Here is a tiny trained network, its code and every weight. The questions are about switching its units off for an input and a target symbol, where a switched-off unit gives its printed mean instead of its output.

import numpy as np


def w(rows, s, z=0):
    codes = np.array(rows[::2]) - 128.0
    scale = np.full(codes.shape[1], s)
    scale[-1] = z or s
    return codes * scale


def norm(h):
    return h / np.sqrt((h * h).mean(-1, keepdims=True) + 1e-5)


def f(y):
    return np.maximum(y, 0)


def softmax(a):
    e = np.exp(a - a.max(-1, keepdims=True))
    return e / e.sum(-1, keepdims=True)


def log_softmax(a):
    a = a - a.max(-1, keepdims=True)
    return a - np.log(np.exp(a).sum(-1, keepdims=True))


def net(x, mask):
    ids = ['γδεζηθλμξπσψω'.index(c) for c in x.split()]
    T = len(ids)
    res = E[ids] + P[:T]
    r = norm(res)
    for j in range(2):
        rows = slice(2 * j, 2 * j + 2)
        q, k, v = (r @ M[0][rows].T for M in (Q, K, V))
        z = softmax(np.where(np.tri(T) > 0, q @ k.T / 2**0.5, -1e9)) @ v
        o = O[0][rows]
        res = res + np.where(mask[j], z, o[:, -1]) @ o[:, :-1]
    y = f(norm(res) @ A[0][:, :-1].T + A[0][:, -1])
    res = res + np.where(mask[2:14], y, B[0][:, -1]) @ B[0][:, :-1]
    return log_softmax(norm(res)[-1] @ U[:, :-1].T + U[:, -1])


Q, K, V, O, A, B = {}, {}, {}, {}, {}, {}
E = w([
[126,126,112],'γ',
[126,115,123],'δ',
[126,125,112],'ε',
[126,117,113],'ζ',
[131,133,150],'η',
[127,126,112],'θ',
[130,117,146],'λ',
[130,118,146],'μ',
[127,119,139],'ξ',
[132,125,153],'π',
[129,133,149],'σ',
[126,126,113],'ψ',
[63,251,127],'ω',
],0.027)
P = w([
[135,140,120],'0',
[140,113,125],'1',
[175,139,117],'2',
[170,172,108],'3',
[29,149,137],'4',
[97,95,132],'5',
[214,96,123],'6',
[225,153,132],'7',
[59,198,123],'8',
[2,95,155],'9',
],0.019)
Q[0] = w([
[27,148,139],'h0',
[155,255,111],'h0',
[98,154,127],'h1',
[128,131,136],'h1',
],0.021)
K[0] = w([
[149,42,142],'h0',
[2,117,142],'h0',
[98,123,129],'h1',
[129,133,134],'h1',
],0.028)
V[0] = w([
[67,188,19],'h0',
[142,10,84],'h0',
[172,60,137],'h1',
[167,100,111],'h1',
],0.011)
O[0] = w([
[42,18,165,3],'h0',
[247,37,113,180],'h0',
[214,162,119,202],'h1',
[143,150,111,180],'h1',
],0.012,0.0027)
A[0] = w([
[59,184,118,153],'n0',
[101,150,130,138],'n1',
[195,120,151,3],'n2',
[161,159,94,119],'n3',
[9,192,137,67],'n4',
[70,149,130,248],'n5',
[31,52,157,189],'n6',
[141,131,195,161],'n7',
[158,87,142,31],'n8',
[170,97,135,49],'n9',
[48,198,159,169],'n10',
[150,121,157,72],'n11',
],0.016,0.0054)
B[0] = w([
[64,68,101,199],'n0',
[95,115,109,155],'n1',
[148,127,69,159],'n2',
[135,145,148,217],'n3',
[141,2,116,177],'n4',
[56,118,92,195],'n5',
[81,199,212,255],'n6',
[125,134,101,183],'n7',
[128,74,113,169],'n8',
[116,104,100,167],'n9',
[83,107,81,216],'n10',
[132,105,110,141],'n11',
],0.015,0.0068)
U = w([
[118,153,177,103],'γ',
[200,56,96,152],'δ',
[121,155,182,131],'ε',
[153,45,203,123],'ζ',
[76,103,69,3],'η',
[109,164,186,185],'θ',
[172,169,145,151],'λ',
[169,171,138,180],'μ',
[174,153,122,135],'ξ',
[63,247,61,37],'π',
[82,110,105,161],'σ',
[112,144,161,146],'ψ',
[105,123,123,125],'ω',
],0.014,0.0043)

Each question gives the input, a string of symbols that net reads in full, and the target symbol t.
The units are the heads (2 rows each of Q, K, V and O) and the neurons (one row each of A and B). Each row of codes is followed by its name. A weight is (code - 128) times the scale printed after its matrix; where a second scale follows, it is the last column's (O, A, B and U).
mask holds one flag per unit, heads first, then neurons. A switched-off unit (its flag False) gives its mean, the last column of its rows in O or B, instead of its output. The means were averaged over made-up inputs and are rounded, as every weight is.
A unit's drop is (log p(t) with every unit on - log p(t) with that unit switched off) / (log p(t) with every unit on - log p(t) with every unit switched off).
The circuit of an input: a set's keep is (log p(t) with only the set's units on - log p(t) with every unit switched off) / (log p(t) with every unit on - log p(t) with every unit switched off). Starting from the 12 units with the biggest drops (on a tie, the unit counted first), units are removed one at a time, each time the one whose removal leaves the highest keep (on an exact tie, the one counted first), for as long as the keep stays at least 0.8.
circuit, biggest first: the units of the circuit, biggest drop first
top k neurons: the k neurons with the biggest drops, biggest first
heads that matter: for each layer, one digit per head in row order, 1 if its drop is at least 0.15 and else 0, layers parted by /
drop when u is switched off: that unit's drop, to one decimal
input ζ η ξ, target ζ: circuit, biggest first	h0
input ξ λ δ π ζ δ π ξ ζ, target δ: heads that matter	10
input π π ε ψ δ π δ δ ζ π, target δ: heads that matter	10
input π π ζ, target π: heads that matter	10
input η π π σ δ π π δ ω η, target π: heads that matter	10
input π π μ ζ μ, target π: heads that matter	10
input π δ ζ γ λ ε ζ λ σ μ, target ζ: heads that matter	11
input π π μ δ ζ π π η, target ζ: top 4 neurons	n10; n5; n0; n4
input π γ ζ ξ ζ η ψ ξ, target ζ: top 3 neurons	n8; n5; n10
input π δ π π δ π π λ π ξ, target π: top 2 neurons	n4; n6
input σ μ δ π ζ θ θ, target π: heads that matter	11
input δ γ θ, target δ: heads that matter	10
input θ ζ δ η μ δ ζ σ π π, target ζ: top 4 neurons	n8; n5; n10; n0
input π δ π δ ε π, target π: top neuron	n6
input π δ δ π π δ, target δ: heads that matter	00
input ζ δ η δ, target ζ: drop when h0 is switched off	0.7
input δ δ π π π π δ, target π: drop when h1 is switched off	0.2
input ψ ζ π ζ π σ, target π: drop when n0 is switched off	-0.1
